Here is a tiny trained network, its code and every weight. The questions are about switching its units off for an input and a target symbol, where a switched-off unit gives its printed mean instead of its output.

import numpy as np


def w(rows, s, z=0):
    codes = np.array(rows[::2]) - 128.0
    scale = np.full(codes.shape[1], s)
    scale[-1] = z or s
    return codes * scale


def softmax(a):
    e = np.exp(a - a.max(-1, keepdims=True))
    return e / e.sum(-1, keepdims=True)


def log_softmax(a):
    a = a - a.max(-1, keepdims=True)
    return a - np.log(np.exp(a).sum(-1, keepdims=True))


def net(x, mask):
    ids = ['γζηλσψ'.index(c) for c in x.split()]
    T = len(ids)
    res = E[ids] + P[:T]
    u = 0
    for l in range(2):
        r = res
        for j in range(3):
            rows = slice(4 * j, 4 * j + 4)
            q, k, v = (r @ M[l][rows].T for M in (Q, K, V))
            z = softmax(np.where(np.tri(T) > 0, q @ k.T / 4**0.5, -1e9)) @ v
            o = O[l][rows]
            res = res + np.where(mask[u + j], z, o[:, -1]) @ o[:, :-1]
        u += 3
    return log_softmax(res[-1] @ U[:, :-1].T + U[:, -1])


Q, K, V, O = {}, {}, {}, {}
E = w([
[101,132,164,163,165,139,157,104],'γ',
[119,173,140,113,190,125,42,124],'ζ',
[96,128,129,176,123,39,119,248],'η',
[121,180,161,74,147,128,102,173],'λ',
[95,63,139,177,190,187,82,231],'σ',
[118,191,83,157,75,96,108,72],'ψ',
],0.013)
P = w([
[78,55,186,103,74,107,87,105],'0',
[59,206,159,135,92,187,132,156],'1',
[68,119,219,180,128,40,79,42],'2',
[51,79,77,49,129,111,140,130],'3',
[138,207,170,151,130,198,144,181],'4',
[98,158,214,201,142,71,77,36],'5',
[63,74,37,53,134,109,137,124],'6',
[215,190,168,164,166,195,169,207],'7',
[154,178,184,233,168,110,76,55],'8',
[77,103,8,27,139,84,145,111],'9',
],0.014)
Q[0] = w([
[29,203,134,179,228,141,141,80],'L0H1',
[105,101,68,156,130,131,233,145],'L0H1',
[127,116,20,19,74,186,223,189],'L0H1',
[80,139,36,109,136,197,143,162],'L0H1',
[172,138,48,17,128,218,91,115],'L0H2',
[104,181,188,230,172,168,96,137],'L0H2',
[143,95,74,52,152,143,128,169],'L0H2',
[135,156,139,88,112,62,172,177],'L0H2',
[119,67,175,198,187,210,116,166],'L0H3',
[157,152,92,190,82,129,166,156],'L0H3',
[87,54,36,65,183,176,148,162],'L0H3',
[96,140,1,105,161,71,107,249],'L0H3',
],0.0091)
K[0] = w([
[181,155,89,111,247,192,131,95],'L0H1',
[37,148,96,121,135,129,92,129],'L0H1',
[38,87,164,31,115,98,41,84],'L0H1',
[98,130,148,100,177,166,79,73],'L0H1',
[68,77,150,87,133,90,77,103],'L0H2',
[201,118,117,120,170,117,168,132],'L0H2',
[87,89,96,83,111,62,108,105],'L0H2',
[89,87,93,211,153,151,139,120],'L0H2',
[99,115,136,181,208,155,159,144],'L0H3',
[116,119,59,159,86,75,128,117],'L0H3',
[85,47,139,105,153,147,24,154],'L0H3',
[121,119,161,122,50,97,65,216],'L0H3',
],0.013)
V[0] = w([
[131,138,113,115,231,42,100,108],'L0H1',
[65,128,56,157,210,120,80,138],'L0H1',
[104,116,186,72,214,109,165,120],'L0H1',
[128,214,189,96,77,29,156,255],'L0H1',
[183,53,100,216,49,174,116,176],'L0H2',
[82,61,171,97,25,80,103,87],'L0H2',
[116,66,188,119,72,113,149,182],'L0H2',
[53,175,184,171,210,146,202,97],'L0H2',
[86,113,129,75,98,64,66,92],'L0H3',
[102,100,176,87,75,124,115,149],'L0H3',
[220,161,123,166,193,79,161,161],'L0H3',
[54,143,149,94,185,123,111,133],'L0H3',
],0.0084)
O[0] = w([
[157,170,106,154,202,28,75,173,169],'L0H1',
[186,173,71,128,63,120,70,166,211],'L0H1',
[111,84,65,144,152,72,156,123,191],'L0H1',
[149,171,58,190,255,186,113,66,209],'L0H1',
[125,100,152,150,145,221,85,162,27],'L0H2',
[27,190,191,122,203,105,155,171,96],'L0H2',
[44,92,169,130,207,133,94,133,127],'L0H2',
[113,90,98,202,62,109,208,120,237],'L0H2',
[156,118,90,91,133,153,61,140,173],'L0H3',
[158,97,91,93,176,164,143,118,182],'L0H3',
[87,148,143,158,95,61,177,176,50],'L0H3',
[190,112,87,160,129,126,101,114,254],'L0H3',
],0.0093,0.0062)
Q[1] = w([
[134,137,179,99,110,84,110,104],'L1H1',
[137,155,161,202,114,139,44,100],'L1H1',
[171,138,156,143,98,144,138,103],'L1H1',
[56,164,167,116,97,132,131,179],'L1H1',
[97,145,250,172,177,95,56,73],'L1H2',
[85,42,90,157,187,173,104,128],'L1H2',
[142,55,211,153,112,91,114,72],'L1H2',
[49,65,166,79,98,128,194,153],'L1H2',
[159,70,109,52,96,195,175,146],'L1H3',
[61,119,50,94,118,96,156,143],'L1H3',
[91,98,218,156,113,102,115,95],'L1H3',
[189,57,71,81,116,161,83,137],'L1H3',
],0.011)
K[1] = w([
[76,91,102,126,126,122,164,118],'L1H1',
[171,161,144,210,130,155,143,113],'L1H1',
[163,117,97,154,106,127,194,135],'L1H1',
[56,86,89,172,110,66,117,90],'L1H1',
[149,237,152,192,107,255,136,149],'L1H2',
[130,118,98,132,143,150,177,248],'L1H2',
[134,118,201,206,117,213,205,113],'L1H2',
[18,126,104,114,125,175,171,96],'L1H2',
[50,42,88,120,174,103,76,46],'L1H3',
[45,95,192,147,139,117,136,103],'L1H3',
[128,114,85,199,46,194,193,83],'L1H3',
[130,119,142,119,122,128,45,55],'L1H3',
],0.01)
V[1] = w([
[145,77,54,184,136,142,101,185],'L1H1',
[73,217,202,199,157,111,127,202],'L1H1',
[161,150,147,205,82,18,75,141],'L1H1',
[143,28,254,179,99,68,26,32],'L1H1',
[104,59,211,80,122,18,93,91],'L1H2',
[114,72,128,138,187,118,182,76],'L1H2',
[145,44,77,122,70,91,152,66],'L1H2',
[216,191,136,159,178,131,68,113],'L1H2',
[79,213,124,134,134,225,153,248],'L1H3',
[46,89,180,120,176,121,209,94],'L1H3',
[88,129,118,158,10,165,109,125],'L1H3',
[117,223,196,192,162,109,131,46],'L1H3',
],0.0081)
O[1] = w([
[121,75,104,129,202,128,77,123,180],'L1H1',
[120,145,145,102,162,93,231,117,152],'L1H1',
[63,120,122,83,111,74,123,150,103],'L1H1',
[60,95,2,122,138,151,73,213,117],'L1H1',
[179,135,138,160,117,146,150,74,130],'L1H2',
[175,155,126,129,69,111,75,107,130],'L1H2',
[112,142,174,227,125,161,104,83,138],'L1H2',
[111,126,103,126,157,153,153,190,249],'L1H2',
[130,131,103,116,193,200,238,104,127],'L1H3',
[79,149,239,157,132,137,140,80,101],'L1H3',
[72,170,33,139,187,124,133,173,22],'L1H3',
[156,136,181,93,49,97,190,137,157],'L1H3',
],0.01,0.011)
U = w([
[1,175,174,162,220,58,80,118,185],'γ',
[247,168,148,191,144,208,83,175,107],'ζ',
[92,134,83,140,229,157,102,95,15],'η',
[77,31,103,70,208,57,178,62,33],'λ',
[63,36,61,26,122,78,103,92,154],'σ',
[56,209,90,106,109,191,188,233,254],'ψ',
],0.0049,0.0072)

Each question gives the input, a string of symbols that net reads in full, and the target symbol t.
The units are the heads (4 rows each of Q, K, V and O). Each row of codes is followed by its name. A weight is (code - 128) times the scale printed after its matrix; where a second scale follows, it is the last column's (O and U).
mask holds one flag per head, layer by layer. A switched-off head (its flag False) gives its mean, the last column of its rows in O, instead of its output. The means were averaged over made-up inputs and are rounded, as every weight is.
A unit's drop is (log p(t) with every unit on - log p(t) with that unit switched off) / (log p(t) with every unit on - log p(t) with every unit switched off).
The circuit of an input: a set's keep is (log p(t) with only the set's units on - log p(t) with every unit switched off) / (log p(t) with every unit on - log p(t) with every unit switched off). Starting from all 6 units, units are removed one at a time, each time the one whose removal leaves the highest keep (on an exact tie, the one counted first), for as long as the keep stays at least 0.8.
units of the circuit, in order: the units of the circuit, biggest drop first
most important unit: the unit with the biggest drop
which heads matter: for each layer, one digit per head in row order, 1 if its drop is at least 0.15 and else 0, layers parted by /
input σ γ ψ γ ψ ζ ζ γ γ, target γ: most important unit => L0H3
input ψ ζ γ ζ γ ζ γ, target ψ: units of the circuit, in order => [L0H2 L1H1 L0H1]
input γ γ σ σ ζ γ, target ζ: which heads matter => 010 / 010
input ζ σ σ, target σ: units of the circuit, in order => [L1H2 L0H2]
input ζ ζ ζ λ σ, target ψ: units of the circuit, in order => [L0H3 L1H3]
input ζ ζ η, target ζ: units of the circuit, in order => [L0H2 L1H2]
input η ζ ζ ζ γ η ζ ζ ζ ζ, target λ: units of the circuit, in order => [L0H2 L1H3 L1H1]
input ζ ζ γ ζ ζ ζ γ σ σ, target σ: units of the circuit, in order => [L0H2 L1H1 L1H3 L0H3]
input σ γ ζ ψ σ γ, target σ: which heads matter => 110 / 011
input σ γ ζ ζ η ψ, target η: units of the circuit, in order => [L0H1 L1H3]
input ψ ζ σ γ ζ ζ σ ζ ζ λ, target ψ: units of the circuit, in order => [L0H2 L1H1 L0H1 L0H3]
input γ σ ψ ψ, target γ: units of the circuit, in order => [L1H3 L0H2]
input σ γ γ σ σ ζ ζ, target η: which heads matter => 011 / 101
input γ ζ ψ η, target γ: most important unit => L1H3
input σ ζ η σ ζ σ σ, target η: which heads matter => 011 / 101
input σ σ σ γ ζ, target ψ: units of the circuit, in order => [L1H2 L1H3]
input σ ζ ζ γ ζ γ ζ ζ ζ γ, target η: units of the circuit, in order => [L0H2 L1H3 L0H3 L1H1]
input λ ζ ζ ζ ζ γ ζ ζ γ σ, target ζ: units of the circuit, in order => [L0H3 L1H1 L0H2 L0H1]
input ψ ζ ζ η, target ψ: which heads matter => 110 / 100
input ζ σ λ, target σ: most important unit => L1H2
input ζ σ ζ ζ ψ, target ψ: which heads matter => 001 / 001
input η ζ ζ γ ζ ζ ζ ζ ζ γ, target λ: which heads matter => 010 / 101
input ζ ζ γ ζ ζ ζ γ γ ζ, target γ: which heads matter => 011 / 010
